In the rows, 128 means zero.
Each row is followed by its class number.
[100 169 109 135 132 144 139 162 111 125 149 113 129 117  97 133 138 121
 109 136  95 118 126 134 115 171 137 105 113 116 154 142 155 126 132 102
 142 101 131 125 112 101]
1
[104  82 162 134 134 124 102 115 161  97 100 112 143 112 116 128 128 133
 120 121  93 134 143 147 148 147 140 133 165 131 139 112 125 163 150 131
 149 114 129 149 152 109]
0
[146  87 138  94 134 111 101 136 151 105 118 130 129 124 196 113 120  93
 131  83 114  89 126 128  82 222 188  71 139 164  51  64  99  98 132 170
  39 129 128  60 156  82]
7
[116 144 141 110 147 149 163  85 118 100 122 142 116 121 127 130 120 124
 154 112 143 113 125 150 130 112 137 141 146 141 140  98 108 153  84 113
 125 121 126 134 127 162]
0
[158 200 151 138 134  97 102 102 108 170 126 144 113 126 137 135 111 188
 106 134  82 115 121 105 145 147 145 122 109 114 135 157 132 122 110 139
 123 113 110 112 135 126]
6
[108 161 152 141 152 148  89 133 120 149 155 146 136 119  94 161 178  68
 126 135 138 142 115 168 133  95  88 116 144 173  98 138 155 113 130  58
 105 112  84 143  82 170]
1
[155 174 125 152 100 124 118 104 135  86 151  79 129 138 154  90 111 130
 120 122  95 123 129 103 110 134 133 162 115 148 128 129 143 161  71 132
 131 138 108 121 115 132]
3
[122 132 113 129 130 134 116 103 131  82 121 137 105 134 123 140 153 149
 142 136 121 103 138 133 137  94 134 132 132 139 142 122 134 137  87 147
 105 105 110 169 117 112]
8
[187 158 127 157  79 119 139 189 116  69 147 136 139 139 112 154 101 184
  91  98 168 122 121  79 148 105 121 203 125 127 142 127 156 136   4  92
 122 147 151  98 125 156]
6
[136 106 131 102 148 103 153 187 114 113 127 131 140 116 103 134 131 116
 167 130  66  94 118 185 124 106 169 126  95 151 152 174 153 165 145 122
 136 110 116 121 113 121]
1
[136 190 128 117 134 149 131 103 138 143 128 101 125 149 149  69 135 141
 128 139  73 161 104  90 145 160  75 175 125 152  94 178 117 146 107 128
 114 150 110 139 123 113]
5
[ 75  81 123 111 115 165 110 141 174 124 144 104 134 148 104 112 132 111
 148 142 139 126 134 148 113 153 133 116 132 128 138  82 177 112 157 141
 146 107 132  77  98 111]
3
[193 190 108  73 171 164 176 202 101 109  93 159 156 145  76 138 112 162
 164 119 181 169 117 126 118 225 104 154  89 136 108 156 117 159 126  97
 177 129 146 106  90  99]
8
[102 137  99 109 127 158 134 110 161  95 115 139 130 135 104 109 154 104
 130 124 225 134 116 176  97  90  89 144 112 140 165  73 123 183  98 140
  80 162 117 101  84 117]
4
[131 169 119 122 132 119 101 138 115 109 121 153 141 118 123 164 141 103
 153 171 146 112 109 158 140 136 151 119 115 147  66 152 148 147 159 121
 102 120 122 108 158 116]
9
[120 131 102 128 159 124 112 131 102 126 126 125 128  95 175 119 140 109
 121 118 121 121 142 125  87 153 156 114 135 100 135 128 104 104 115 119
  93 150 122 138 147 117]
7
[122 103 101 135 124 117 127 136 126 123 129 123 123 139 150 146 129 100
 119 150 138 109 115 163 135 101 110 105 136 126 111  98 104 120  94 125
 136 119 140 106 119 123]
2
[146 178 117 118 118 115 114 159 106  51 131 114 153 149 137 162 189 128
 113  93 152  94 102  82 115 195 107 100 163 130 100 147  78 128 107 142
  87  90 138 149 114  83]
9
[143  82 149 123  86 118  96  67 134 138 169 106  96 140 124 133 122 133
  42 152  79 135 155  96 169  90 148  98 147 156 102  87 173 111  83 155
 106 116 130 129 139 109]
6
[171 152 125 130 133 101 128 107 121  80 125 138 145 140 122 141 128 133
 115 109 147 128 122 136 138 110 149 142 125 151 117 126 121 167 115 135
 111 149 130  97 116 134]
6
[160 141 131 113  95 134 130 125 128 111 157  97 124 168  51 133 107 154
 102 139 132 112 117 103 208 119 164 173 153 193 160 154 251 190 178  91
 163 115 120 103  94  91]
3
[149 191 124 141 138 112 114 139 137 153 153 166  82 153 142 133 114 146
  91  95  80 119 111  86 117 171 111 157  84 159 148 162 138 148 156 172
  97 122  95 122 125  92]
2
[108 142  97 135 138 114 151 140 112 179 159 198 118 138 130 159  94 137
 197 164 122 117 102 137 130 135 119 158  84 125 120 158 120 135 186 135
 105  93 126 114 168 139]
1
[153  62 104 140 125 132 169 149 109 118 107 164 134 171  93 158 129 157
 161 117 211 142 146 108 139 153 108 181 184 171  74 112 157 109 119 106
 184 132 182 131 102 111]
5
[120 117 116 109 137 158 162 169 143  91 113  99 143 139 140  91 118 104
 155 117 117 112 105 161 126 163 132  95 118 137 117 106 132 122 106 118
 137  92 148  98 115  87]
2
[ 75  15 148 139 148 138 163 123 124 120 105 206 124 118  89 136 124 156
 127  91 164 160 152 147 112 104 123 121 149  79 105  85 103  95 103 156
 132 112 168 111 154 125]
6
[114 205 144 151 127 168 137 158 159  94 129 103 122 118 128 113 120 154
 104 119  48 137 105 135 127 181 137 132 144 146 145  92 117 126  60 127
 100 122 103 142 131 164]
5
[ 47 102 146 104 118 166 112 124 173 123 142 117 102 143 142  98 158 110
 157 136 136  87 150 149 111 151 107 111 123 118 111  99 147 136 127 157
  77  95 129 138 129 101]
1
[147 135 135 172 137 109 158 144  95 145 131 157 149 152 115 140 105 133
 137  83 193 102 107 146 142 130  96 120 152 127 139 157 112 138 175  70
 154  91 140 136 103 130]
2
[134 137 130 125 101 167 146 123 126 131 152 150 101 153 131 109 126 153
 123 114 124 123 132  80 122 138 135 147 155 131 103 144 184 119 103 140
  90 116 122 139 192 120]
6
[136  73 174 128 126 117 140 162 138 144 118 127 126 116 120 128  98 172
 105 115  90 132 123 121 152  82 126 131 153 154 148 104 121 125  45 145
 129 105 133 152 120 135]
4
[109 180  88 175 144 153 122 106 144 135 151 125 149 156 143  72 135  93
  94 129 132 168 105 132 135 129  84 139 100 151 104 179 144 178 214 133
 109 133  92 121 101 111]
2
[124  68 133  87 120 140 189 140 157  91 118 113 157 141 103  94 101 164
 129  72 124 148 113 101 103 184  97 136 144  88 173  73  66 117  84 136
 132 127 199  99 144 103]
6
[142 134 182 137 135 140 118 117 123 143 162 115 136 132 126  97 122 102
  99 118  98 118 130 153 131  91 156  65 159 168  89  91 167 122 112 104
 108  95 131 132 135 132]
6
[135 141 114 108 115 130 124 159 151 112 128 116 147 116 142  93 100 145
 140 138  96 108 118 138 117 142 134 135 109 133 117  99 104 149  49 127
  98 136 111  92 151 148]
7
[139 192 107 119 132 126 136 143 107  91 122 112 147 142 119 154 154 129
 139 147  93 105 118 177 115 127 155 108  95 146 111 117 146 137 124 113
 121 129 122 108 102 151]
9
[113 150  90  94 149 169 124 149 136 100 112 143 121 127 140 143 174 125
 133 137 166 116 131 100 105 198 138 107 131  80 118 121 139  78 154 146
  59 146 154 112 150  79]
6
[141 176 120 160 186 142 107 156 134 184 113 179 150 123 115 125 154 136
  97 113 180 158 139 106  83 135 120  90 141  97 143 140 100  87 196 137
 116 183 110 163 125 150]
8
[116  75 177  93 166 146 102 118 150 149 131 154 116 131 102 107 154  79
 101 112 202 135 173 167 111  93  81  99 129 139 134  50 106 137 113 115
 131 152 141 148  66 106]
0
[129  68 116 122 124 130 156 137 120 164 121 181 165 177  90  94 140 145
 152 107 192 111 110 131 113 129  45  85 186 106  79  80  55 112 104 115
 140  97 136 108 110 124]
3
[143  74 165 127 128 119  72 137 171 109 109 131 141  82 113 143 118  82
 112 156 133 119 125 179 157 130 126 122 141 172 101 131 139 154 140  95
 109 135 106 112 100 124]
0
[141 189  97 109 189 105 107 108 101 146  99 162 170  84 138 130 175 127
 104 137 120 144 115  84 179  92 157  98 142 101 130 120 103 140  84 148
 100 140 109 180 189 128]
2
[ 83 110 156 125 134 155 123 105 152 119 132 143 130 114 112 121 127  92
 118 107 177 149 139 132 120 119 111 122 139 135 103 126 118 132 127 146
 112 131 127 116 134 127]
4
[135 159 112 144 115 115 119 110 133 103 164 143  92 144 125 155 118  99
 139 146 205 120 130 124 124 124 125 173  82 158 152 139 150 168 171 141
  95 143 132 122 107  90]
1
[149 144 176 141 146 136  99 154 125 144 125 132 132 103 130 116 104 142
  97 115 114 149 132 111 148 146 160 124 136 156  97 118 156 115 111 103
  94 130 107 128 148 126]
7
[134 111 170 136 100 122 109 135 138 123 146 117 116 135 155 126 124 107
 146 114 132 137  99 162 119 127 131 150 156 177 116 131 149 173 116 136
  94  94  94 125 136 132]
5
[132 152 137 150 105 103  96  91 163 103 116 135  97 127 103 156 138 145
 133 142 138 124 132 120 132 129 150 153 128 147 166 123 140 141 141 174
 108 149 102 144 144 117]
5
[137 148 141 141 143 111  95 140 119 126 120 148 118 111 138 196 129 124
 143 138 136 134 119 146 132 105 154 161 131 171 124 123 163 136 119 130
 108 124 115 121 133 136]
4
[127  51 135 109 131 113 128  96 162  98 106 143 133 108 109 115 107 133
 149 102 122 132 135 128 124 130 137 134 134 134 155 121 100 135 117 151
 134 123 138 140 138 103]
8
[122 166 166 126 150 125 105 107 145 143  80 119 154  92 114  76 144 191
 108  88 102 106 140 107 126 142 170  93 161  91 180 112 152 143 107 128
 111 128 117 179 169 112]
8
[117 167 110 143  90 131  94 109 135 149 162 110 124 124 139 100 121 159
 103 137 108  94 128  82 136 117 127 150 144 134 142 119 171 132  74 104
  86 124 104 133 160 139]
7
[126 154 117 143 117 110 118 137 152  94 126  93 141 141 118 131 117 158
 122 141 122 106 113 117 134 147 149 153 132 154 160 110 158 153 156 133
 136 134 170 126 124  91]
9
[ 76 159 113  98 124 127 174  69 116 156 148 117  96 125  98 109 120 215
  85 114 108 112 130  96 121 104  97 172  74 110 219 105 160 178  75 164
  93 111 152 112  56 118]
4
[128 152 152 101 145 146 164  76 109 136 159 124  82 149 130  99 120 141
 109 110  97 122 153 106 118  88 141 135 118 126 148 126 143 125  92 146
 121 145 147 144 136 129]
6
[ 99  86 128 153 149 135  89 163 158 133 111 145 151 154 146 116 137 185
 113 130 135 134 123 115 173 151 135 118 180 115 143  56 118 132 128 166
 116  85 119 153 118  97]
3
[128  24 162 142 150 146 131  97 132 198  89 124 195 109  95  60 124 106
 130 148 139 170 138 191 158  82 100  60 179 162  64 142 156 139 182  78
 150 100 108 177 108 130]
4
[127 178 112 161 125 115 111 146 135 125 126 139 125 132 108 105 136 148
  84 134  76  97 123 146 142 124 108 117  82 125 136 137 158 168 136 124
 102 116 107 124 116  87]
2
[ 67 136  93 135 129 136 105 127 180 112 147 143 132 123 114 112 140 141
  93 146 119  84 146 142 147 162 138 121 107 128 151 119 138 194 158 178
  75 114 100 139  97 123]
1
[141 164 120  99 125 128 153 111 133 110 118  78 126 147 136 126 111 153
 124 135  63 102 117 153 124 167 163 140 128 164 148 116 149 154 127 124
 143 143 140 119 107 143]
9
[109 178 104 127 133 140 136 108 115 119 145 122 115 128 162 120 131 123
 119 126 126 113 125 119 133 152 175 131 106 137 121 113 165 140 116 136
  80 128 124 109 130 118]
1
[123 138 129 128 146 136 158 101 131 139 131 118 143 117 138  91  97 120
 109 105  97 153 105 128 153 128 136 112  97 126 156  99 120 121 118 114
 116 117 133 118 130 128]
2
[ 93 147 130 107 166 144 117 112 132 145 141 107 132 110 139 115 154  88
 126 143 115 149 141 121 115 149 153  92 120 128 126 120 135 115 145 148
 122 125 129 149 128 114]
1
[123 218 117 129 136 156  96 153 155 139 152 123 114 145 135 131 141 112
 111 152 105 121 116 114 134 190 139 112 140 151 125 111 137 113 152 141
 102 139 110 128 140 114]
5
[ 92  70 129 168 129 126  75 146 185 119 140 137 141 120 105 133 119 127
 116 146 156 136 140 115 133 134 109 155 152 135 143  83 146 122 153 137
 134 130 147 128 108 107]
3
[145 136 125 146 139 125 151 139 137 117 126 130 114 132 134 141 105 119
 121  98 136 119  90  93 141 118 172 139 179 171 149 136 151 108 131 139
 136 137 139 118 162 119]
2
[134 162 160  76 131 143 164 131 121 107 130 115 107 125 119  94 121 143
 163 113  87 116 116 103 144 155 171 121 100 141 131 123 153 120  82 150
 104 101 140 121 150  81]
5
[132 107 126  97 113 116 139 120 145  68 112  78 130 138 150 149 112 127
 165 141 139 114 111 146 123 177 149 140 119 152 131 125 114 138 131 150
 138 114 161 106  99 106]
9
[ 96  69 134  94 141 136 131 109 143 103  87  93 166 138  92  60 159 155
 139  95 146 148 146 121 132 136  94 134 180 102 161 120  97 172 114 121
 164 125 137 173 143  74]
7
[124 155 136 141 116 131 112  99 131 102 116 107 134 128 142 118 143 115
 135 150 107 136 119 161 109 116 104 140 119 144  79 134 127 172 102 124
 119 126 100 100 122 143]
0
[133 129 167 144 134 120 144  87  75 157 137 129 134 128 135  83 169 135
  73  91 142 113 165 144 129  55 122  78 159 109 106 118 116 142  52 112
 105 136 103 189  92 173]
5
[141  77 110  97 138 123 146 142 125  93 106 125 127 122 120 133 131 147
 123 124 126 143 137 140 101 135 110 148 107 121 135 118 110 150  87 144
 127 137 151 122  92  99]
8
[128 121  67 136 129 142 163 119 117  97 109 160 120 159 140 137 132 162
 125 115 180 123 120 139 112 134 187 151 139 166 121  60 180 144 118 157
 104 146 142 104 119 123]
9
[136  23 120 126 116  88 158 129 155 116 153 165 142 132  76 137 111 138
 138 112 124 118 110 100 101  96 112 138 126 160 132  74 119 120 146 169
  82 118 164  92 104 115]
3
[102 113 115  81 129 148 123 146 120 100 118 117 144 131 140  75 140 127
 121  94 154 112 142 118 126 189 145  94  90  84 108  97 127 106 102 117
  91 121 145  60 121  49]
7
[ 93  23 114  84 123 123 137  96 141 122 143 148 136 110 109 160 144  93
 116 106 211 164 150  84 124 161  70 164 149  90 149 113  71 122 124 132
 109 149 172 152 137 117]
1
[145 151 137 141 109 142 162  94 151 143 177 163  83 157  99 120  78 120
 107 129 125 129  99 144 107  89  90 148 103 167 132 125 117 131 134 128
  83 158 120  75 112 165]
6
[142 179 137 132 140 126 143 118 100 132 127 149 132 147 155 135 141 132
 172 101 131 138 120 123 109 147 131 165 136 142  88 133 132 134 128 118
 104 136 126 131 161 151]
5
[118 133 153 143 152 101 103 128 160 113 169 139 148 116 121 159 125  88
  92  83 165 134 125 108 139 128 115 118  97 138 176  92 100 130 187 140
  78 119 145 137  95 131]
2
[131 118 176 138 127 123 134 102 119 113 164 118 102 139 134 152 125 113
 103 105 125 127 126 109 114 122 129 114 146 167 116  87 129 127 144 140
  90  97 149 130 115 109]
0
